Here is a tiny trained network, its code and every weight. The questions are about switching its units off for an input and a class, where a switched-off unit gives its printed mean instead of its output.

import numpy as np


def w(rows, s, z=0):
    codes = np.array(rows[::2]) - 128.0
    scale = np.full(codes.shape[1], s)
    scale[-1] = z or s
    return codes * scale


def norm(h):
    return h / np.sqrt((h * h).mean(-1, keepdims=True) + 1e-5)


def f(y):
    return np.maximum(y, 0)


def log_softmax(a):
    a = a - a.max(-1, keepdims=True)
    return a - np.log(np.exp(a).sum(-1, keepdims=True))


def net(x, mask):
    res = np.array(x, float).reshape(1, 7) / 4 @ E
    u = 0
    for l in range(3):
        y = f(norm(res) @ A[l][:, :-1].T + A[l][:, -1])
        res = res + np.where(mask[u : u + 9], y, B[l][:, -1]) @ B[l][:, :-1]
        u += 9
    return log_softmax(norm(res)[-1] @ U[:, :-1].T + U[:, -1])


A, B = {}, {}
E = w([
[129,130,128,127,128,129,127],'x0',
[83,221,54,113,113,51,93],'x1',
[127,128,131,127,128,129,126],'x2',
[217,136,158,60,181,69,109],'x3',
[134,115,107,134,133,119,143],'x4',
[119,92,171,254,141,88,109],'x5',
[127,131,131,127,127,130,126],'x6',
],0.0085)
A[0] = w([
[52,112,122,66,123,152,170,59],'0.n1',
[78,157,101,161,109,70,107,97],'0.n2',
[105,163,142,255,97,134,171,99],'0.n3',
[102,112,56,120,62,104,170,112],'0.n4',
[120,73,172,116,32,151,151,106],'0.n5',
[97,121,127,88,61,150,113,46],'0.n6',
[215,134,161,158,198,65,57,3],'0.n7',
[95,131,120,147,83,148,161,202],'0.n8',
[157,167,118,217,160,130,106,72],'0.n9',
],0.0085,0.0029)
B[0] = w([
[98,69,184,116,121,84,205,186],'0.n1',
[30,151,115,145,66,55,53,231],'0.n2',
[176,114,80,141,144,237,2,253],'0.n3',
[95,173,177,109,73,154,99,207],'0.n4',
[138,111,47,113,180,102,188,191],'0.n5',
[86,167,133,139,180,146,141,168],'0.n6',
[91,75,95,145,117,80,251,231],'0.n7',
[102,100,73,53,116,196,109,216],'0.n8',
[101,112,138,99,134,107,76,189],'0.n9',
],0.0074,0.0053)
A[1] = w([
[113,168,72,110,82,148,173,60],'1.n1',
[144,224,109,138,97,2,105,87],'1.n2',
[55,195,102,120,109,114,112,100],'1.n3',
[131,190,10,98,54,133,133,252],'1.n4',
[151,122,125,91,115,192,196,2],'1.n5',
[63,98,83,106,100,195,138,37],'1.n6',
[166,124,209,229,147,56,104,161],'1.n7',
[137,130,128,68,105,68,191,174],'1.n8',
[100,67,104,129,167,189,135,13],'1.n9',
],0.0089,0.0021)
B[1] = w([
[186,155,159,73,166,182,196,176],'1.n1',
[84,69,96,150,231,126,141,215],'1.n2',
[85,189,201,101,69,156,140,223],'1.n3',
[158,150,213,113,150,82,108,254],'1.n4',
[36,55,52,133,105,108,125,183],'1.n5',
[62,148,181,177,144,62,180,215],'1.n6',
[99,128,108,104,66,39,255,175],'1.n7',
[138,124,108,164,152,189,78,221],'1.n8',
[145,113,153,173,218,106,195,184],'1.n9',
],0.0099,0.0074)
A[2] = w([
[93,180,56,114,170,60,90,183],'2.n1',
[190,102,154,254,107,161,148,129],'2.n2',
[159,43,53,71,67,175,83,66],'2.n3',
[148,92,174,92,137,208,190,89],'2.n4',
[80,96,199,89,208,130,32,200],'2.n5',
[144,161,73,138,26,114,13,5],'2.n6',
[122,77,192,173,141,195,163,58],'2.n7',
[38,171,171,194,143,72,130,145],'2.n8',
[197,22,150,130,184,144,190,187],'2.n9',
],0.0093,0.0024)
B[2] = w([
[117,140,109,138,205,196,139,191],'2.n1',
[219,163,248,147,102,168,129,167],'2.n2',
[179,42,99,104,44,121,53,151],'2.n3',
[100,123,32,157,123,94,84,187],'2.n4',
[219,105,129,145,121,118,137,237],'2.n5',
[110,204,109,171,159,49,74,157],'2.n6',
[134,131,82,165,192,102,146,184],'2.n7',
[132,102,91,108,81,155,137,254],'2.n8',
[115,170,145,81,66,131,87,254],'2.n9',
],0.011,0.0091)
U = w([
[56,91,61,131,166,96,206,253],'0',
[79,216,219,61,76,173,165,84],'1',
[195,71,60,70,61,120,52,95],'2',
[210,171,131,58,218,141,103,113],'3',
[206,105,178,216,118,180,113,130],'4',
[84,171,113,180,85,128,2,68],'5',
[186,112,175,113,35,45,207,71],'6',
],0.017,0.0042)

Each question gives the input, the list of numbers given to net, and the class t.
The units are the neurons (one row each of A and B). Each row of codes is followed by its name. A weight is (code - 128) times the scale printed after its matrix; where a second scale follows, it is the last column's (A, B and U).
mask holds one flag per neuron, layer by layer. A switched-off neuron (its flag False) gives its mean, the last column of its row in B, instead of its output. The means were averaged over made-up inputs and are rounded, as every weight is.
A unit's drop is (log p(t) with every unit on - log p(t) with that unit switched off) / (log p(t) with every unit on - log p(t) with every unit switched off).
The circuit of an input: a set's keep is (log p(t) with only the set's units on - log p(t) with every unit switched off) / (log p(t) with every unit on - log p(t) with every unit switched off). Starting from the 12 units with the biggest drops (on a tie, the unit counted first), units are removed one at a time, each time the one whose removal leaves the highest keep (on an exact tie, the one counted first), for as long as the keep stays at least 0.8.
circuit, biggest first: the units of the circuit, biggest drop first
most important unit: the unit with the biggest drop
k most important neurons: the k neurons with the biggest drops, biggest first
k most important neurons of layer l: the k neurons of layer l with the biggest drops, biggest first
drop of u: that unit's drop, to one decimal
input [-2,-5,0,1,-5,8,2], class 6: circuit, biggest first -> 1.n7
input [-2,4,7,1,-5,-4,8], class 3: 4 most important neurons -> 1.n2; 2.n5; 2.n9; 0.n8
input [-7,-5,-7,8,8,0,-4], class 2: circuit, biggest first -> 1.n4; 2.n9
input [1,5,6,8,-2,1,-6], class 0: 3 most important neurons -> 0.n8; 0.n3; 0.n7
input [0,5,-1,1,-5,-5,5], class 3: 3 most important neurons -> 1.n2; 2.n5; 2.n9
input [0,0,0,3,-2,1,4], class 6: 2 most important neurons -> 0.n8; 0.n7
input [-3,0,2,7,-8,3,-1], class 6: 2 most important neurons of layer 0 -> 0.n2; 0.n7
input [3,-3,0,5,-8,1,3], class 6: 2 most important neurons -> 0.n8; 1.n7
input [2,-4,-1,4,0,1,6], class 6: 3 most important neurons of layer 2 -> 2.n9; 2.n2; 2.n8
input [-6,8,-1,2,4,-4,-3], class 3: 2 most important neurons of layer 2 -> 2.n5; 2.n9
input [-5,-1,4,-8,3,8,0], class 4: 3 most important neurons -> 0.n3; 2.n2; 1.n9
input [0,-2,-6,-7,-5,3,8], class 4: 2 most important neurons -> 0.n3; 2.n2
input [-4,-7,-5,2,2,-2,4], class 2: 2 most important neurons -> 1.n6; 2.n9
input [-6,7,6,-1,0,-6,-3], class 1: circuit, biggest first -> 1.n3
input [0,6,-8,2,1,-7,2], class 3: 3 most important neurons -> 1.n2; 2.n9; 2.n5
input [-2,-8,1,8,4,-1,7], class 2: 2 most important neurons of layer 1 -> 1.n6; 1.n4
input [5,-7,5,2,8,-8,-2], class 2: drop of 2.n9 -> 0.1
input [5,-7,4,1,-4,-5,5], class 2: drop of 2.n3 -> 0.5
input [2,-5,-4,0,0,-5,6], class 0: drop of 1.n9 -> 0.2
input [-8,-3,8,6,-6,8,-1], class 6: most important unit -> 1.n7
input [-5,0,1,0,-4,5,-3], class 4: 2 most important neurons of layer 0 -> 0.n3; 0.n7
